Below are the code and all the weights of a small trained network. Each question names an input and a target symbol and asks about switching units off, where a switched-off unit gives its printed mean instead of its output.

import numpy as np


def w(rows, s, z=0):
    codes = np.array(rows[::2]) - 128.0
    scale = np.full(codes.shape[1], s)
    scale[-1] = z or s
    return codes * scale


def f(y):
    return y / 2 * (1 + np.tanh(0.7978845608 * (y + 0.044715 * y**3)))


def softmax(a):
    e = np.exp(a - a.max(-1, keepdims=True))
    return e / e.sum(-1, keepdims=True)


def log_softmax(a):
    a = a - a.max(-1, keepdims=True)
    return a - np.log(np.exp(a).sum(-1, keepdims=True))


def net(x, mask):
    ids = ['βδζηθλμσ'.index(c) for c in x.split()]
    T = len(ids)
    res = E[ids] + P[:T]
    u = 0
    for l in range(2):
        r = res
        for j in range(3):
            rows = slice(2 * j, 2 * j + 2)
            q, k, v = (r @ M[l][rows].T for M in (Q, K, V))
            z = softmax(np.where(np.tri(T) > 0, q @ k.T / 2**0.5, -1e9)) @ v
            o = O[l][rows]
            res = res + np.where(mask[u + j], z, o[:, -1]) @ o[:, :-1]
        u += 3
        y = f(res @ A[l][:, :-1].T + A[l][:, -1])
        res = res + np.where(mask[u : u + 4], y, B[l][:, -1]) @ B[l][:, :-1]
        u += 4
    return log_softmax(res[-1] @ U[:, :-1].T + U[:, -1])


Q, K, V, O, A, B = {}, {}, {}, {}, {}, {}
E = w([
[145,95,147],'β',
[145,136,144],'δ',
[99,8,159],'ζ',
[155,148,153],'η',
[161,134,157],'θ',
[146,117,145],'λ',
[124,173,129],'μ',
[165,60,155],'σ',
],0.015)
P = w([
[84,115,155],'0',
[161,189,88],'1',
[152,119,182],'2',
[46,132,139],'3',
[150,38,82],'4',
[156,139,192],'5',
[25,155,139],'6',
[164,182,55],'7',
[153,123,201],'8',
[5,171,141],'9',
[110,67,59],'10',
[160,137,213],'11',
],0.022)
Q[0] = w([
[165,160,113],'L0H0',
[33,177,128],'L0H0',
[85,89,5],'L0H1',
[116,102,171],'L0H1',
[107,147,88],'L0H2',
[103,140,108],'L0H2',
],0.014)
K[0] = w([
[93,100,2],'L0H0',
[42,153,192],'L0H0',
[183,138,6],'L0H1',
[113,192,196],'L0H1',
[143,114,17],'L0H2',
[168,55,123],'L0H2',
],0.01)
V[0] = w([
[27,76,111],'L0H0',
[194,131,48],'L0H0',
[23,91,40],'L0H1',
[157,250,52],'L0H1',
[80,155,168],'L0H2',
[16,170,159],'L0H2',
],0.011)
O[0] = w([
[97,68,142,171],'L0H0',
[113,169,77,59],'L0H0',
[180,186,250,32],'L0H1',
[177,159,88,3],'L0H1',
[75,165,151,180],'L0H2',
[126,98,170,174],'L0H2',
],0.011,0.0034)
A[0] = w([
[120,59,187,2],'L0N0',
[151,39,128,89],'L0N1',
[244,83,167,167],'L0N2',
[176,227,3,77],'L0N3',
],0.0063,0.0084)
B[0] = w([
[61,180,43,159],'L0N0',
[159,147,114,158],'L0N1',
[178,60,211,176],'L0N2',
[177,6,124,253],'L0N3',
],0.012,0.0042)
Q[1] = w([
[159,65,149],'L1H0',
[102,241,118],'L1H0',
[142,74,210],'L1H1',
[151,121,182],'L1H1',
[200,126,139],'L1H2',
[169,132,251],'L1H2',
],0.015)
K[1] = w([
[120,136,66],'L1H0',
[111,139,251],'L1H0',
[149,172,42],'L1H1',
[136,102,101],'L1H1',
[103,122,175],'L1H2',
[98,183,188],'L1H2',
],0.021)
V[1] = w([
[50,201,18],'L1H0',
[50,83,223],'L1H0',
[82,59,214],'L1H1',
[116,85,13],'L1H1',
[77,255,52],'L1H2',
[227,113,70],'L1H2',
],0.0077)
O[1] = w([
[106,116,111,40],'L1H0',
[168,249,125,73],'L1H0',
[82,95,192,136],'L1H1',
[159,200,186,188],'L1H1',
[160,99,75,2],'L1H2',
[91,159,108,121],'L1H2',
],0.011,0.015)
A[1] = w([
[87,119,197,112],'L1N0',
[189,87,140,150],'L1N1',
[15,163,158,1],'L1N2',
[49,184,255,102],'L1N3',
],0.009,0.0065)
B[1] = w([
[65,144,167,194],'L1N0',
[164,107,49,163],'L1N1',
[254,151,139,177],'L1N2',
[114,129,41,252],'L1N3',
],0.009,0.028)
U = w([
[164,116,153,82],'β',
[161,113,148,95],'δ',
[51,136,230,252],'ζ',
[233,162,228,206],'η',
[175,100,223,10],'θ',
[81,126,52,194],'λ',
[114,136,9,164],'μ',
[217,128,126,148],'σ',
],0.011,0.0028)

Each question gives the input, a string of symbols that net reads in full, and the target symbol t.
The units are the heads (2 rows each of Q, K, V and O) and the neurons (one row each of A and B). Each row of codes is followed by its name. A weight is (code - 128) times the scale printed after its matrix; where a second scale follows, it is the last column's (O, A, B and U).
mask holds one flag per unit, layer by layer, with each layer's heads first. A switched-off unit (its flag False) gives its mean, the last column of its rows in O or B, instead of its output. The means were averaged over made-up inputs and are rounded, as every weight is.
A unit's drop is (log p(t) with every unit on - log p(t) with that unit switched off) / (log p(t) with every unit on - log p(t) with every unit switched off).
top k neurons: the k neurons with the biggest drops, biggest first
top k neurons in layer l: the k neurons of layer l with the biggest drops, biggest first
heads that matter: for each layer, one digit per head in row order, 1 if its drop is at least 0.15 and else 0, layers parted by /
input σ μ μ μ ζ σ β η μ, target ζ: top 4 neurons => L1N2, L0N3, L0N0, L1N3
input θ η σ ζ δ θ β δ μ σ μ δ, target ζ: heads that matter => 010 / 000
input β μ σ σ θ μ ζ ζ μ θ θ, target η: top 4 neurons => L0N2, L1N3, L0N0, L0N3
input θ μ β μ σ ζ μ η σ μ σ θ, target ζ: top 3 neurons => L0N3, L1N1, L0N0
input μ λ σ θ θ μ η β, target λ: heads that matter => 100 / 111
input μ μ η, target μ: heads that matter => 111 / 100
input δ μ θ μ β, target σ: top 3 neurons in layer 1 => L1N3, L1N1, L1N0
input β μ β ζ σ θ μ μ δ θ μ σ, target ζ: top 2 neurons => L1N2, L1N0
input λ η σ σ θ η σ σ, target λ: top 3 neurons => L0N3, L1N2, L1N3
input μ μ μ σ μ ζ μ θ, target σ: heads that matter => 010 / 000
input σ ζ μ μ μ ζ μ δ σ μ σ μ, target ζ: heads that matter => 101 / 000
input σ θ σ δ μ μ μ μ, target σ: heads that matter => 011 / 000
input μ η μ, target η: top neuron in layer 0 => L0N3
input μ μ ζ σ θ μ ζ λ, target λ: heads that matter => 101 / 111
input σ β θ β θ μ σ ζ β μ β, target η: top neuron => L1N3
input μ μ σ θ ζ β, target ζ: top 3 neurons in layer 1 => L1N2, L1N3, L1N0
input ζ λ σ β ζ μ λ μ μ ζ σ, target σ: top 2 neurons => L0N2, L0N0
input θ β ζ, target ζ: heads that matter => 010 / 100
input μ μ ζ σ ζ ζ θ μ μ μ, target μ: top 3 neurons => L1N3, L0N2, L0N3
input μ σ σ θ θ η μ μ, target λ: top 4 neurons => L0N3, L1N3, L1N2, L0N2
input σ σ μ η θ μ μ μ μ ζ ζ, target σ: heads that matter => 110 / 000
